Below are the code and all the weights of a small trained network. Each question names an input and a target symbol and asks about switching units off, where a switched-off unit gives its printed mean instead of its output.

import numpy as np


def w(rows, s, z=0):
    codes = np.array(rows[::2]) - 128.0
    scale = np.full(codes.shape[1], s)
    scale[-1] = z or s
    return codes * scale


def norm(h):
    return h / np.sqrt((h * h).mean(-1, keepdims=True) + 1e-5)


def f(y):
    return np.maximum(y, 0)


def softmax(a):
    e = np.exp(a - a.max(-1, keepdims=True))
    return e / e.sum(-1, keepdims=True)


def log_softmax(a):
    a = a - a.max(-1, keepdims=True)
    return a - np.log(np.exp(a).sum(-1, keepdims=True))


def net(x, mask):
    ids = ['ΓΞαβδεζθμπτφψω'.index(c) for c in x.split()]
    T = len(ids)
    res = E[ids] + P[:T]
    r = norm(res)
    for j in range(3):
        rows = slice(2 * j, 2 * j + 2)
        q, k, v = (r @ M[0][rows].T for M in (Q, K, V))
        z = softmax(np.where(np.tri(T) > 0, q @ k.T / 2**0.5, -1e9)) @ v
        o = O[0][rows]
        res = res + np.where(mask[j], z, o[:, -1]) @ o[:, :-1]
    y = f(norm(res) @ A[0][:, :-1].T + A[0][:, -1])
    res = res + np.where(mask[3:7], y, B[0][:, -1]) @ B[0][:, :-1]
    return log_softmax(norm(res)[-1] @ U[:, :-1].T + U[:, -1])


Q, K, V, O, A, B = {}, {}, {}, {}, {}, {}
E = w([
[199,130,139,57],'Γ',
[116,72,71,57],'Ξ',
[169,2,108,53],'α',
[135,52,99,66],'β',
[168,142,91,140],'δ',
[191,95,151,144],'ε',
[98,107,107,117],'ζ',
[206,30,41,11],'θ',
[195,109,45,61],'μ',
[212,22,117,38],'π',
[166,145,101,153],'τ',
[137,96,89,107],'φ',
[137,42,162,133],'ψ',
[247,101,84,62],'ω',
],0.0058)
P = w([
[109,169,155,137],'0',
[247,87,60,68],'1',
[81,143,119,125],'2',
[182,65,170,136],'3',
[214,72,48,114],'4',
[87,137,113,143],'5',
[158,58,165,138],'6',
[200,64,50,138],'7',
[79,142,117,135],'8',
],0.015)
Q[0] = w([
[74,135,10,163],'h0',
[2,144,87,91],'h0',
[158,77,135,131],'h1',
[117,138,165,171],'h1',
[39,132,133,105],'h2',
[194,74,222,134],'h2',
],0.013)
K[0] = w([
[241,174,235,75],'h0',
[113,236,254,56],'h0',
[181,65,118,201],'h1',
[117,186,210,173],'h1',
[97,201,228,109],'h2',
[71,52,38,197],'h2',
],0.0095)
V[0] = w([
[168,70,195,166],'h0',
[112,83,195,25],'h0',
[128,179,163,234],'h1',
[186,2,164,141],'h1',
[118,152,237,151],'h2',
[15,115,127,169],'h2',
],0.0095)
O[0] = w([
[161,122,255,33,117],'h0',
[44,146,125,47,194],'h0',
[123,115,84,94,3],'h1',
[136,165,130,125,245],'h1',
[248,46,132,136,90],'h2',
[200,164,79,41,64],'h2',
],0.0079,0.0073)
A[0] = w([
[96,183,207,238,129],'n0',
[148,255,167,176,191],'n1',
[166,94,23,193,4],'n2',
[105,54,138,122,25],'n3',
],0.0082,0.0028)
B[0] = w([
[186,162,135,144,254],'n0',
[135,44,139,61,187],'n1',
[168,190,117,89,224],'n2',
[125,1,159,200,163],'n3',
],0.0071,0.0037)
U = w([
[104,16,163,160,45],'Γ',
[96,211,47,61,98],'Ξ',
[58,129,164,9,153],'α',
[88,45,31,18,55],'β',
[180,137,115,152,117],'δ',
[151,44,151,118,129],'ε',
[168,137,129,106,249],'ζ',
[2,215,162,134,207],'θ',
[98,166,66,221,141],'μ',
[50,78,199,93,149],'π',
[197,129,117,164,106],'τ',
[156,173,91,83,170],'φ',
[194,101,193,11,112],'ψ',
[122,85,209,235,46],'ω',
],0.0097,0.002)

Each question gives the input, a string of symbols that net reads in full, and the target symbol t.
The units are the heads (2 rows each of Q, K, V and O) and the neurons (one row each of A and B). Each row of codes is followed by its name. A weight is (code - 128) times the scale printed after its matrix; where a second scale follows, it is the last column's (O, A, B and U).
mask holds one flag per unit, heads first, then neurons. A switched-off unit (its flag False) gives its mean, the last column of its rows in O or B, instead of its output. The means were averaged over made-up inputs and are rounded, as every weight is.
A unit's drop is (log p(t) with every unit on - log p(t) with that unit switched off) / (log p(t) with every unit on - log p(t) with every unit switched off).
The circuit of an input: a set's keep is (log p(t) with only the set's units on - log p(t) with every unit switched off) / (log p(t) with every unit on - log p(t) with every unit switched off). Starting from all 7 units, units are removed one at a time, each time the one whose removal leaves the highest keep (on an exact tie, the one counted first), for as long as the keep stays at least 0.8.
units of the circuit, in order: the units of the circuit, biggest drop first
top k neurons: the k neurons with the biggest drops, biggest first
which heads matter: for each layer, one digit per head in row order, 1 if its drop is at least 0.15 and else 0, layers parted by /
input π Ξ ζ μ μ Ξ μ, target Ξ: which heads matter => 101
input β τ Γ α θ θ θ τ μ, target β: units of the circuit, in order => h2, h0
input ω ε ψ φ θ Ξ δ τ Ξ, target ω: which heads matter => 001
input μ θ θ, target μ: which heads matter => 100
input β μ ψ θ ψ θ τ δ π, target β: units of the circuit, in order => h2, h0
input ω τ α ψ θ ε, target ω: which heads matter => 001
input τ Ξ β θ ψ, target ω: units of the circuit, in order => h2, h0, h1
input α ψ θ ε τ ψ, target α: which heads matter => 100
input τ μ θ Γ ψ θ τ α, target Γ: units of the circuit, in order => h0, h2, n3
input α θ τ ω μ β, target α: units of the circuit, in order => h0
input Ξ θ π, target Ξ: which heads matter => 101
input Ξ π θ θ ψ μ α μ, target Ξ: units of the circuit, in order => h2, h0, h1
input ω μ ψ ψ ε π, target ω: units of the circuit, in order => h2, n0
input μ θ Ξ ψ, target Ξ: units of the circuit, in order => h2, h0, n2
input Γ Ξ ψ, target Γ: which heads matter => 001
input ψ β φ ψ β β ψ ψ π, target ψ: units of the circuit, in order => h2
input δ Ξ θ Ξ, target θ: which heads matter => 101
input θ ψ θ Γ μ α β, target α: which heads matter => 001
input β α θ, target β: which heads matter => 101
input φ τ θ π β θ β, target θ: which heads matter => 001
input ω ε μ π μ ε π π ψ, target ω: units of the circuit, in order => h2
input μ θ ψ, target μ: which heads matter => 100
input ω μ θ, target ω: which heads matter => 001
input β φ π τ ω θ θ, target θ: units of the circuit, in order => h2, h0
input θ ε π α φ φ ψ Γ, target ψ: which heads matter => 111
input β θ ψ α δ ψ β, target ψ: which heads matter => 001
input μ ω β, target μ: units of the circuit, in order => h0
input φ ψ ζ μ φ, target μ: top 2 neurons => n0, n2
input θ ψ α τ μ μ ζ, target μ: units of the circuit, in order => h0, h2
